Each row has a hidden trait or not; one of two labels after the row says which. A new part has a new trait and new labels.
In the rows, zero is written as 128.
[  1 131 128 185 224 102  75 255 112 140 255 136 141 189  96 134  46 170
 181] : Vek
[112 123 127 134 140 130 127 135 126 133 140 132 114 123 130 129 120 135
 128] : Vek
[137 140 130 126 130 131 123 135 130 133 182 127 126 112 118 125 139 119
 132] : niz
[136 134 129 128 130 132 122 130 134 140 205 127 122 100 129 129 145 118
 129] : niz
[203 138 139 121 119 141 113  96 108 111 232 133 178 125 150 129 181 155
  74] : Vek
[191 171 135 114 128 136 116 140 115 118 198 132 144 124  99 110 155 115
 134] : Vek
[163 147 125 121 153 146 149 144  87  92   1 163  52 173  98  97 104 150
 133] : niz
[134 135 129 129 129 131 124 129 131 135 174 127 125 109 128 128 137 119
 130] : niz
[ 28  99 124 166 183 118 114 176 124 143 191 137 101 141 136 140  79 166
 140] : Vek
[183 178 132 110 146  93 125 131 118 111 204 127 190  83  91 130 139 111
 136] : niz
[188 159 137 115 121 137 113 126 113 113 213 130 168 132 118 118 166 125
 113] : Vek
[ 51  78 122 159 168 126 132 135 131 145 127 142  72 119 158 146  91 167
 123] : Vek
[129 123 127 134 143 138 133 121 122 132 134 139  97 105 134 127 132 139
 120] : Vek
[167 111 124 121 121 150 157  76 131 136  38 144  55  73 153 128 154 130
 102] : Vek
[147 164 132 117 126 132 119 145 120 121 170 128 142 133  99 113 142 111
 140] : niz
[146 154 131 120 125 129 119 141 125 123 149 125 140 133 109 118 140 114
 139] : Vek
[255 136 126  83  74 169 178  19 133 125   1 143  51  33 148 114 202  95
  84] : Vek
[106 188 122 116 145 125 130 198 136 136  84 129  70 121  41  95  94  60
 217] : Vek
[157 152 130 122 136 132 124 136 120 125 163 134 120 113 109 118 140 117
 135] : niz
[133 141 128 130 143 135 125 136 123 130 151 137 105 114 117 121 131 127
 134] : Vek
[141 145 130 123 121 142 121 138 123 126 159 129 121 139 114 115 136 118
 135] : niz
[174 167 132 114 128 133 121 146 114 113 142 133 134 141  95 108 139 113
 137] : niz
[230 150 129  96  92 155 156  68 128 122  35 137  86  71 130 113 182  99
 104] : Vek
[119 115 125 133 133 133 138 118 129 133 106 134  96 112 140 132 125 136
 120] : Vek
[187 153 136 113 122 136 116 118 113 116 207 131 165 129 126 122 166 134
 105] : Vek
[172 169 131 118 149 117 125 136 117 120 192 136 134  86  99 121 140 114
 138] : niz
[ 90  82 121 147 150 136 149 112 129 139  38 145  51 109 163 140 108 160
 111] : niz
[176 123 126 115 116 148 151  83 130 130  54 138  77  83 143 126 154 121
 106] : Vek
[160 162 131 118 130 133 120 142 120 123 173 130 130 126 101 113 143 111
 136] : niz
[136 149 127 125 139 134 128 144 125 130 132 134 103 115 106 116 127 113
 144] : Vek
[111 115 127 135 131 130 130 119 135 139 152 127 116 110 142 137 130 132
 122] : niz
[131 133 129 128 131 131 127 129 127 129 150 130 127 120 125 127 132 125
 129] : niz
[116 132 124 132 147 135 134 139 129 136 106 138  75 105 117 122 116 124
 141] : Vek
[165 169 132 117 128 139 118 147 117 121 180 133 128 128  95 108 146 108
 142] : niz
[ 82 141 118 135 163 134 144 169 137 148  61 144  21  90  88 112  90  99
 183] : Vek
[125 130 128 131 135 133 129 124 128 133 149 132 107 115 129 129 132 128
 127] : niz
[109 139 128 138 157 130 117 158 121 132 188 138 105 125 113 123 115 135
 141] : Vek
[111 133 128 137 156 135 123 148 121 133 167 140  95 114 118 122 120 135
 136] : Vek
[133 127 125 131 146 138 141 125 111 118  38 148  76 133 125 118 114 144
 125] : niz
[138 133 127 128 138 135 133 131 117 121  91 139 106 134 121 120 123 135
 127] : niz
[121 137 129 132 139 129 122 141 124 128 159 131 126 129 119 123 127 128
 135] : Vek
[160 176 132 113 124 130 118 154 122 120 171 126 140 135  85 107 137  98
 153] : Vek
[ 72 120 126 150 169 125 118 161 122 138 183 138 100 130 126 131  99 150
 138] : Vek
[133 135 128 126 135 133 128 130 124 127 125 132 113 124 121 124 130 128
 131] : niz
[ 73 102 124 151 162 128 128 143 127 141 142 139  84 118 141 136 104 160
 126] : Vek
[158 137 128 119 116 137 137 110 127 127 105 131 113 109 129 123 145 119
 120] : Vek

[114 146 116 136 129 123 116 125 126 130 121 127 129 137 119 121 124 116
 131 132 123 129 123 121 126 131 128 133 121 130 121 125 127 125 127 129
 130 125 130 121 126 134 113 119 151 124 127 135 126 134 133 124 137 137
 134 120 133 129 134 123 127 136 133 126 128 126 126 133 137 125 127 127
 128 131 131 127 125 109 104 112 128 123 124 132 141 126 127 124 135 128
 134 126 136 142 128 125 127 132 129 170 138 131 123 136 111 124 120] : T
[129 124 129 139 129  92 104 147 133 145 133 148 123 121 175 129 124 181
 137 133 126 120 125 127 138  93 127 127  97 125 147 135 133 152 127 135
 124 128 119 111 134 130 144 135 122 117 129 131 134 121 132 138 122 125
 131 136 127 129 123 123 116 127 146 119 146 121 127 129 131 136 120 133
 129 126 155 123 133 116 132 132 131 137 145 123 115 126 156 127 129 146
 111 123 116 135 125 120 132 136 114 124  84 136 136 122  67 124 142] : D
[120 141 123 143 139 121 109 139 132 145 138 149 115 135 171 122 128 162
 139 137 138 124 128 127 133  91 122 124  97 132 145 132 113 143 129 132
 126 131 117 100 130 135 140 134 128 113 131 135 137 121 134 137 123 137
 126 157 139 131 125 126 127 116 131 135 140 120 129 124 126 138 122 129
 124 127 159 124 133 118 128 119 131 137 143 132  95 130 155 123 137 137
 113 123 116 140 124 103 134 126 121 142 107 155 139 120  90 131 144] : D
[206  70 112 120 134 227  78 220 128 132  97 180 189  72 109 169 138 178
 142 104 111  99  62 142 150 138 118 151  84 224 104  91 217 140 142 111
 110 130 139 129 105  74 148  95 195  81 109 142 111 122 118 149 148 184
 178 255 118 132 105 130  77 143 255  94 127 128 148 162 163 131 142 130
 105 130 216 123 127  93 197  76 133 133 120  99 131 143 210 116  89 107
  91  89 132 112 140  53 121 143 173  56 156 162 105 106 244 179 171] : D
[132 101 122 128 125 131 134 129 120 126 126 127 129 137 124 123 128 132
 123 128 138 132 124 135 126 124 132 128 133 141 127 137 139 122 127 128
 128 127 128 140 128 131 121 129 125 131 128 131 130 136 129 131 128 120
 126 135 113 128 130 128 140 136 139 129 126 126 127 140 109 126 126 125
 129 129 113 125 126 127 119 133 128 123 128 126 133 126 120 134 126 131
 130 125 141 118 125 134 126 129 112 124 108 121 135 126 124 131 125] : T
[100 151 127 140 139 147 126 144 129 133 137 135 122 118 178 119 127 141
 131 134 114 129 128 130 141 103 121 131 106 123 132 139  99 123 128 131
 124 130 126  94 136 120 127 127 145 129 130 128 138 125 137 127 117 148
 131 172 139 132 119 134 136 129 128 131 145 120 133 139 134 134 123 113
 123 128 143 125 132 106 123 145 132 132 143 128 113 124 116 122 136 131
 114 129 122 125 127 129 127 129 123 112  86 147 130 126  87 123 135] : D
[177 104 117 155 107 189 164 166 102 104 138 150 150 154 213  99 148 147
 113 108 128 174 122 166 164 116 150 111 151  86 101 140  73 106 120 125
 121 116 124 216 127 103 114  84 119  77 133 125 131 135 136 144 151  93
 125 144 150 128 108 121 137 175 159 121  93 143 120 143 114 137 126 121
 117 128  95 118 113  91 122 110 131 122 155 140 139 123 156 132  87 148
 132 155 167 178 115 113 129 140 157  39  69 103 174 102  82 155  93] : T
[118 146 121 103 160  64 146 100 116 135 140 120 120 158 133 121 125 148
 127 128 118 149 135 136 138  84 130 130 145 131 141 149  86 140 127 132
 129 128 133 125 142 135 127 131 126 143 130 123 134 132 132 111 112 101
 115 149 120 130 138 118 128 122 110 130 129 119 119 131 109 127 119 125
 124 131 114 121 132 116 114 142 128 109 143 128 127 120 112 133 138 152
 125 133 135 118 124 144 138 127 117 149  96 119 130 148 104 115 101] : D
[199  66 110 123 136 243  92 210 129 133 103 179 184  69 112 166 141 179
 139 104 106 111  64 138 150 134 117 152  89 223 100  87 209 135 142 112
 113 129 141 104 111  72 150  95 192  79 105 138 115 122 117 145 145 183
 175 238 116 132 106 126 104 151 255  94 131 127 148 160 149 132 142 114
 109 129 204 123 125  87 181  84 135 127 116  99 118 142 204 114  93 106
  95  91 133 114 137  63 121 138 168  58 157 152 110 108 223 175 172] : D
[112 155 115  95 165 130 155  95 103 127 111 127 137 169 119 124 136 231
 123 123 105 125 124 144 142  84 126 146 139 177 144 115  75 147 133 137
 121 126 139 152 134 133 139 117 133 122 120 128 139 138 129 100 106 128
 131 185 125 136 133 111 104 145 151 113 124 119 118 146  87 123 125 117
 128 132 137 120 124 116 120  94 128 107 154 119 134 125 119 124 144 149
 103 114 127 141 128 135 140 131 105 139 106 154 138 128  80 125 115] : T
[127 160 141 107 183 170 112  63  99  82  97 138 173 181 242 149 133 169
 115  98 158 152 109 165 178  86 149 129 157  76 121 136  51 150 116 104
 126 131 106 217 118 118 176  96 197  93 134 135 143 128 128 157 122  92
 124 114 107 124 126 108  92 113 128 119 114 135 111 109 117 116 137 147
 109 130 104 108 115 128 101 140 129 119 137 115  93 135 109 129 123 121
 149 126 110 185 149  89 124 131  80 255 233  97 158 151 150 168 104] : T
